The symbols move the objects like this.
pu: lq->qd, sn->rp, gh->jn, tc->sf, fz->fs, pr->ms, qt->qj, gq->lq, tq->gb, qq->tc, dz->qz, fq->fj, hj->bf, rd->nl, nl->gh, hg->fq, sf->bs, qd->ch, tj->nt, bc->gf, qc->cg, gb->sl, ms->zl, ng->lg, nt->dz, zn->bc, lg->hg, fj->qq, qp->pb, qj->gq, bf->sg, fs->mt, tn->pr, gf->cd, zl->qp, cg->jz, jl->zp, bs->jc, zp->md, pb->rd, md->tm, th->hs, rp->tj, jc->ct, ct->zn, sg->ng, ch->hj, cd->tn, jn->sn, sl->fz, jz->qt, hs->tq, qz->jl, tm->th, mt->qc
ru: lq->ch, sn->tj, gh->sn, tc->bs, fz->mt, pr->zl, qt->gq, gq->qd, tq->sl, qq->sf, dz->jl, fq->qq, hj->sg, rd->gh, nl->jn, hg->fj, sf->jc, qd->hj, tj->dz, bc->cd, qc->jz, gb->fz, ms->qp, ng->hg, nt->qz, zn->gf, lg->fq, fj->tc, qp->rd, qj->lq, bf->ng, fs->qc, tn->ms, gf->tn, zl->pb, cg->qt, jl->md, bs->ct, zp->tm, pb->nl, md->th, th->tq, rp->nt, jc->zn, ct->bc, sg->lg, ch->bf, cd->pr, jn->rp, sl->fs, jz->qj, hs->gb, qz->zp, tm->hs, mt->cg
lu: lq->qt, sn->nl, gh->pb, tc->fq, fz->tq, pr->gf, qt->qc, gq->jz, tq->tm, qq->hg, dz->rp, fq->ng, hj->lq, rd->zl, nl->qp, hg->sg, sf->fj, qd->qj, tj->jn, bc->jc, qc->fz, gb->th, ms->cd, ng->hj, nt->sn, zn->bs, lg->bf, fj->lg, qp->pr, qj->cg, bf->qd, fs->gb, tn->bc, gf->ct, zl->tn, cg->fs, jl->nt, bs->qq, zp->dz, pb->ms, md->qz, th->zp, rp->gh, jc->tc, ct->sf, sg->ch, ch->gq, cd->zn, jn->rd, sl->hs, jz->mt, hs->md, qz->tj, tm->jl, mt->sl
na: lq->hj, sn->nt, gh->rp, tc->jc, fz->qc, pr->qp, qt->lq, gq->ch, tq->fz, qq->bs, dz->zp, fq->tc, hj->ng, rd->jn, nl->sn, hg->qq, sf->ct, qd->bf, tj->qz, bc->tn, qc->qt, gb->fs, ms->pb, ng->fq, nt->jl, zn->cd, lg->fj, fj->sf, qp->nl, qj->qd, bf->lg, fs->cg, tn->zl, gf->pr, zl->rd, cg->qj, jl->tm, bs->zn, zp->th, pb->gh, md->hs, th->gb, rp->dz, jc->bc, ct->gf, sg->hg, ch->sg, cd->ms, jn->tj, sl->mt, jz->gq, hs->sl, qz->md, tm->tq, mt->jz
ri: lq->nl, sn->bf, gh->ch, tc->tm, fz->gf, pr->cg, qt->qp, gq->rd, tq->ct, qq->md, dz->hg, fq->jl, hj->sn, rd->lq, nl->qd, hg->qz, sf->th, qd->gh, tj->ng, bc->fz, qc->pr, gb->zn, ms->jz, ng->nt, nt->lg, zn->sl, lg->dz, fj->zp, qp->qj, qj->pb, bf->rp, fs->cd, tn->qc, gf->fs, zl->qt, cg->ms, jl->fj, bs->hs, zp->qq, pb->gq, md->tc, th->bs, rp->sg, jc->tq, ct->gb, sg->tj, ch->jn, cd->mt, jn->hj, sl->bc, jz->zl, hs->jc, qz->fq, tm->sf, mt->tn
vi: lq->qj, sn->gh, gh->rd, tc->fj, fz->gb, pr->cd, qt->cg, gq->qt, tq->th, qq->fq, dz->tj, fq->lg, hj->qd, rd->qp, nl->pb, hg->ng, sf->qq, qd->gq, tj->sn, bc->ct, qc->fs, gb->hs, ms->tn, ng->bf, nt->rp, zn->jc, lg->sg, fj->hg, qp->ms, qj->jz, bf->ch, fs->sl, tn->gf, gf->zn, zl->pr, cg->mt, jl->dz, bs->tc, zp->qz, pb->zl, md->jl, th->md, rp->jn, jc->sf, ct->bs, sg->hj, ch->lq, cd->bc, jn->nl, sl->tq, jz->qc, hs->tm, qz->nt, tm->zp, mt->fz

The rows follow the links: the fewer symbols apart two objects are, the more alike their rows tend to be.

Each row is also shifted at random along 3 hidden directions that mean nothing.

One row for each object, in no order:
Each row stands for one object.
id 1: [-472  661  164  156   32  303  196  -93  412  314 -605 -518  113 -152 -276  -65 -406  119  -12  -46 -117   56  374  305 -698  454  396 -417 -107   61 -229 -482  252   58 -179  339  111  121]
id 2: [-739  285  598  352  263   62 -267 -100  128   60 -431 -634 -386 -301 -476   84  166  435   39  137 -583  306  368   68   36 -238  255 -207  345   68  140 -317  -14  495  404  132 -170 -321]
id 3: [ 382  534  212   54   30  196    1  -41  351  136 -483 -428   30  -66 -254   43  -46  165   47   -4 -250  112  312  253 -314  251  393 -308   39   68 -264 -444  155   51  -45  273   25    1]
id 4: [ 333 -684  -77  136  -47 -154 -319  107 -500 -283  557  185 -101   63  224  -20  274  -22  -90   34 -239  -32 -379 -351  704 -788 -400  395  413  132  685  447 -309  115  203 -314  -89  -65]
id 5: [1027  460 -122  -72 -160  330   63   82  321   61 -272 -328  348  100  -99   32  -88  -77  -21 -159 -245  -87   83  274 -243  164  349 -239  113  202 -199 -407  188 -129 -290  267  189  185]
id 6: [  28  516  371  198  157  120  116 -188  314  279 -564 -396 -119 -195 -360   -6 -254  224   45   71  -57  166  426  216 -543  427  308 -332 -108  -57 -257 -419  188  166   66  247  -23 -106]
id 7: [-516 -552  -31   87   53 -251   11  -27 -400  -77  372  321 -176  -45  217 -102    8  -42  -41   79  220   -7 -234 -300  273 -256 -401  274  -52  -94  356  418 -177   51  171 -328 -135  -71]
id 8: [ 119 -162  441  126  335 -385  -60 -208 -180   23  -58  156 -580 -209 -222   59  235  282  122  226   92  319  179 -178  157    9  -97   86 -148 -286  -67  140 -133  342  509 -163 -283 -434]
id 9: [ 343 -166  461  372  363 -257  169 -277 -176  242 -216    1 -570 -344 -179 -143 -293  323   73  271  300  263  280 -186 -284  182 -186  -11 -301 -287  110  142  -47  358  431 -127 -248 -306]
id 10: [ 293   22  538  630  298  -63   16 -238  -87  220 -364 -487 -479 -464 -343 -147 -381  435  -24  201 -143  294  341 -115 -316  -51  -50 -132   46  -64  423  -93  -26  523  401    3 -248 -276]
id 11: [ 690  -14  447  123  366 -339  167 -301  -45  181 -257  178 -539 -271 -209    0  -74  284  152  272  417  294  288 -124 -251  444  -68  -78 -483 -404 -321   89    3  267  421  -74 -272 -389]
id 12: [ 783 -396 -472   90 -311  186   43  222 -240 -118  510   30  429  148  419 -202 -269 -304 -182 -172  -53 -360 -396 -137  157 -444 -356  249  254  260  636  273  -63 -224 -344 -168  175  367]
id 13: [ -47  548 -264  -50 -184  340  389  -11  399  293 -336 -216  451   29   31 -167 -595 -159  -50  -98  215 -234  176  322 -825  602  268 -313 -278  100 -291 -348  308 -249 -512  278  276  378]
id 14: [  39  437 -257   88 -278  471   57  153  320   97 -232 -512  483   42   10 -106 -344 -125 -103 -191 -297 -233   53  278 -387   68  258 -228  250  331  158 -371  190 -155 -445  270  258  407]
id 15: [2116  225  373   75  126    4 -291  -11  130  -21 -260 -352 -218  -85 -315  151  369  282   79   37 -474  247  230   70  205 -172  271 -110  319   95  -68 -280  -20  240  252  134 -111 -235]
id 16: [-768 -206  302 -287  339 -560   58 -226 -159  -35   55  725 -603  -37  -47  181  364  127  208  265  631  306  100 -235  180  446 -127   96 -598 -538 -667  322 -105   69  450 -203 -283 -477]
id 17: [ 630  300 -297 -158 -312  389 -169  240  240  -94  -31 -327  510  221   29   54  125 -177  -63 -237 -483 -218 -128  268   78 -211  249 -123  444  348    2 -328   98 -222 -383  227  239  334]
id 18: [ 217  373  463  206  166   96 -279  -56  214   35 -432 -536 -243 -195 -424  137  234  352   66   58 -543  299  319  134   39 -114  310 -227  316   92  -21 -383   21  348  290  201 -110 -249]
id 19: [-392  286 -484 -379 -297  238  173  177  270  -25   27  108  547  301  181   44  -67 -352   -5 -208  109 -280 -113  236 -194  312  186 -121 -156  163 -343 -155  190 -448 -506  169  266  360]
id 20: [-383 -437 -375 -259  -84 -223  291    8 -247  -89  455  686   96  186  407  -99  -74 -308    6    6  683 -202 -306 -181   34  221 -339  230 -436 -186 -128  471  -28 -306 -172 -255   42   99]
id 21: [   5  389 -432 -452 -245  201  203  123  373    6  -60  182  489  286  133   66  -31 -312   16 -179  175 -278  -65  301 -271  471  294 -185 -204   60 -577 -237  226 -464 -498  174  290  336]
id 22: [-346 -536 -251   34 -103  -75  -20   83 -337 -136  488  311   67  105  340 -109   40 -179 -110  -24  124 -153 -362 -223  340 -350 -373  304   79    8  426  376 -157 -106  -44 -272   -4  102]
id 23: [  81   16 -558 -367 -308  217  226  138  121  -31  226  292  543  328  303  -48 -130 -398  -59 -191  272 -365 -281  125 -173  245  -13    7 -162   88 -208   36  143 -487 -526   36  244  388]
id 24: [ 135  537 -189 -129 -154  335  150   74  387  158 -309 -281  422   85  -73   -3 -224 -103  -24 -139  -30 -139  152  325 -477  409  356 -282  -79  137 -328 -396  243 -203 -377  287  218  259]
id 25: [ 148  629   70 -283  -29  116   24  -14  453   56 -397 -137  101   87 -222  195  155   18  141  -67  -76   82  234  326 -230  479  475 -324 -121   -9 -681 -424  202 -121 -134  280   87  -21]
id 26: [-890 -379 -376  -63  -98  -90  414  -27 -223  108  323  451  191   96  427 -265 -498 -292  -77   -5  722 -300 -262 -143 -325  263 -367  186 -486 -141   97  394   25 -282 -284 -206   99  279]
id 27: [-1120  -357   253   502   258  -222   317  -237  -334   282   -26    35  -414  -351    10  -312  -667   163   -42   255   471   102   117  -305  -414    95  -415   128  -381  -289   422   312   -58   304   255  -217  -203  -136]
id 28: [-1555  -452  -100    30   -40  -131   -95    30  -331  -138   377   234   -65    26   203   -26    79   -83   -41     0    36   -64  -254  -235   373  -378  -324   277   118    12   360   332  -174    10    87  -210   -71    -3]
id 29: [-961 -131 -490   12 -281  261  222  157  -43   56  216    8  514  126  325 -214 -472 -348 -175 -175  189 -374 -279   47 -285  -26 -138   64  -18  186  307   81   98 -304 -482    1  269  450]
id 30: [ 806 -214 -538 -856 -353  -15 -498  401    5 -601  585  559  389  633  318  437 1144 -397   32 -264 -355 -171 -550   72 1134 -488   85  258  415  221 -432  158 -168 -484 -200  -88  157  100]
id 31: [ 604  474  310 -126   75   82 -280   -8  305  -77 -387 -267 -137   -7 -346  283  516  224  143    4 -442  253  258  214  153   55  447 -219  231   56 -432 -405   41  130  151  243  -57 -211]
id 32: [-845  252  532  213  354 -205  138 -265  107  248 -455 -124 -458 -336 -346   -6 -149  355   84  215  170  317  454   19 -396  443  146 -230 -340 -294 -310 -148   79  322  402   81 -200 -332]
id 33: [-551 -505  111   -8  185 -377  -50  -83 -327 -142  269  424 -382  -67  107   24  215   50   40  146  251  122 -100 -317  364 -166 -334  266  -98 -224   92  419 -206  128  352 -286 -216 -260]
id 34: [  17  566  -17 -397  -98  207 -334  166  414 -158 -242 -226  201  238 -230  362  666    9  104 -176 -558   60   81  351  274   -1  527 -229  328  209 -574 -510   88 -133 -129  277  128   -4]
id 35: [ 947 -646  -61  -42  104 -372   56  -56 -448 -111  480  620 -256   24  285  -50   73  -58   16  145  458    3 -262 -318  374 -133 -477  349 -228 -210  155  580 -199  -13  222 -357 -174 -162]
id 36: [-690 -282 -438  -83 -228  130   67  183 -149 -131  400  179  367  183  339  -97 -144 -286 -104 -129   95 -314 -338  -63  107 -206 -231  196  103  138  336  241  -56 -258 -302 -114  159  292]
id 37: [  54 -204 -540 -120 -285  131  155  167 -101  -81  362  238  453  211  417 -133 -253 -383 -141 -156  224 -359 -351  -24  -26  -80 -215  147  -10  119  231  230   -7 -345 -420  -89  198  363]
id 38: [  30  357  437 -165  246 -126 -241 -106  235  -50 -375 -146 -401  -29 -408  326  594  318  185   72 -317  374  345  146  217  109  411 -201  106 -100 -521 -327    5  245  357  141 -155 -383]
id 39: [ 177 -151  588  304  287 -162 -551  -48 -168 -173  -90 -370 -556 -220 -390  186  602  447   43  108 -715  416  138 -161  642 -699   13   81  592   83  374  -74 -255  544  634  -45 -299 -502]
id 40: [ 349  238  537  236  201  -13 -327 -101  127    0 -357 -498 -368 -222 -411  161  289  396   51  117 -558  313  303   61  197 -230  267 -183  348   90   72 -308  -52  416  395  138 -171 -318]
id 41: [-346 -442  345  617  229 -184   87 -175 -369  185   31 -143 -397 -378  -57 -308 -451  257  -62  235   82  134   60 -314 -116 -279 -390  139  -45 -109  715  272 -145  437  343 -207 -235 -178]
id 42: [ -85   67 -484   71 -332  419   90  197   83   35  116 -278  622  170  258 -180 -386 -285 -179 -218 -184 -358 -215  178 -207 -200  -11    1  242  349  387 -108  125 -254 -533   82  286  492]
id 43: [ 396  563   17 -170  -71  220   62    7  425  115 -377 -281  207   54 -185  114  -46   21   55  -91 -120    0  225  285 -357  387  419 -307  -70   60 -419 -417  229  -89 -209  288  120  119]
id 44: [ 122  207  501 -101  301 -303 -188 -164  123  -15 -323   46 -517 -101 -392  242  479  309  200  158  -68  364  342    8  157  261  240 -122 -122 -252 -520 -157  -23  246  451   54 -219 -445]
id 45: [-1171  -445    86   -63   136  -367   -28   -64  -316   -78   284   421  -337   -26    81    13   203    30    44   136   293   105  -130  -301   335   -93  -310   253  -158  -197    20   386  -151    81   302  -260  -180  -223]
id 46: [ 427  543  228  -45   88  124  -60  -31  338   74 -433 -326  -45  -56 -308  115  130  178   70   11 -238  172  296  255 -189  263  407 -292    3   48 -385 -434  164   83   57  244   -2  -88]
id 47: [-157 -303  512  572  288 -161 -239 -138 -278   -5  -22 -330 -525 -352 -225  -98   26  404  -23  199 -391  289  152 -245  277 -592 -211  103  338   14  654  134 -196  546  565 -138 -272 -336]
id 48: [ 200 -558 -253  -43  -70 -179  119   38 -362  -91  498  437   15   63  382 -121  -94 -204  -55    9  358 -161 -328 -257  210 -186 -467  330 -125  -97  299  465 -137 -119  -32 -313  -30   70]
id 49: [ 517  -48 -585 -123 -291  177  315  133  -19   55  246  202  518  192  383 -188 -456 -405  -95 -188  345 -411 -278   73 -305  173 -143   36 -192  115   84  128  110 -415 -547  -18  274  469]
id 50: [  65 -294 -534 -611 -128 -231  261   60 -137 -126  515  924  229  381  490   76  133 -455   66  -64  776 -245 -379 -116  153  371 -219  245 -520 -252 -549  453  -12 -545 -310 -219  108  126]
id 51: [ 108  195 -531 -560 -284  164   47  205  247 -140  195  286  520  401  275  133  221 -376   14 -199  117 -270 -248  208   67  223  159  -35  -40  112 -469  -93   93 -486 -459   95  238  335]
id 52: [-903 -224  416  264  335 -329   59 -225 -209   99  -64  101 -560 -307 -155  -57 -103  251   77  254  282  258  183 -230  -82   92 -191   58 -248 -310   74  203  -61  322  422 -177 -257 -314]
id 53: [-270  287 -418  -86 -316  393  116  187  229   57  -66 -261  593  204  118  -68 -297 -228  -82 -231 -133 -311  -77  261 -297   90  207 -166   97  276   20 -260  194 -297 -482  209  297  441]
id 54: [-524 -406 -359    4 -212   50  -71  162 -242 -186  483  139  269  175  347  -87  -23 -239 -117 -106  -39 -236 -375 -143  300 -437 -311  278  207  156  488  276 -101 -144 -172 -187  111  220]
id 55: [-240 -473  179  123  229 -377  115 -145 -334    5  202  383 -421 -132   76  -70  -51   52   51  214  409  107  -87 -336  129   -8 -388  221 -281 -286  136  429 -152  178  295 -286 -199 -256]

Some objects, each with its row:
th id 40
hs id 18
sg id 35
tn id 14
sf id 2
cg id 53
tm id 44
fz id 43
gh id 26
zp id 39
jz id 51
mt id 13
qz id 52
gb id 46
tq id 6
sn id 28
qq id 11
gf id 34
ng id 33

Row, symbols taken left to right, then the row they reach:
id 25 na ru: id 19
id 22 na ri na: id 47
id 3 ru lu: id 31
id 20 ru lu: id 54
id 41 ri ru: id 9
id 50 pu vi: id 12
id 21 ru ri pu: id 30
id 10 ru ri pu: id 15
id 45 lu ri: id 48
id 23 na ru vi: id 36
id 55 ru pu: id 8
id 42 pu ri pu: id 37
id 16 lu ru: id 27
id 1 pu ri pu: id 24
id 29 ru lu: id 49
id 5 lu lu ri: id 38

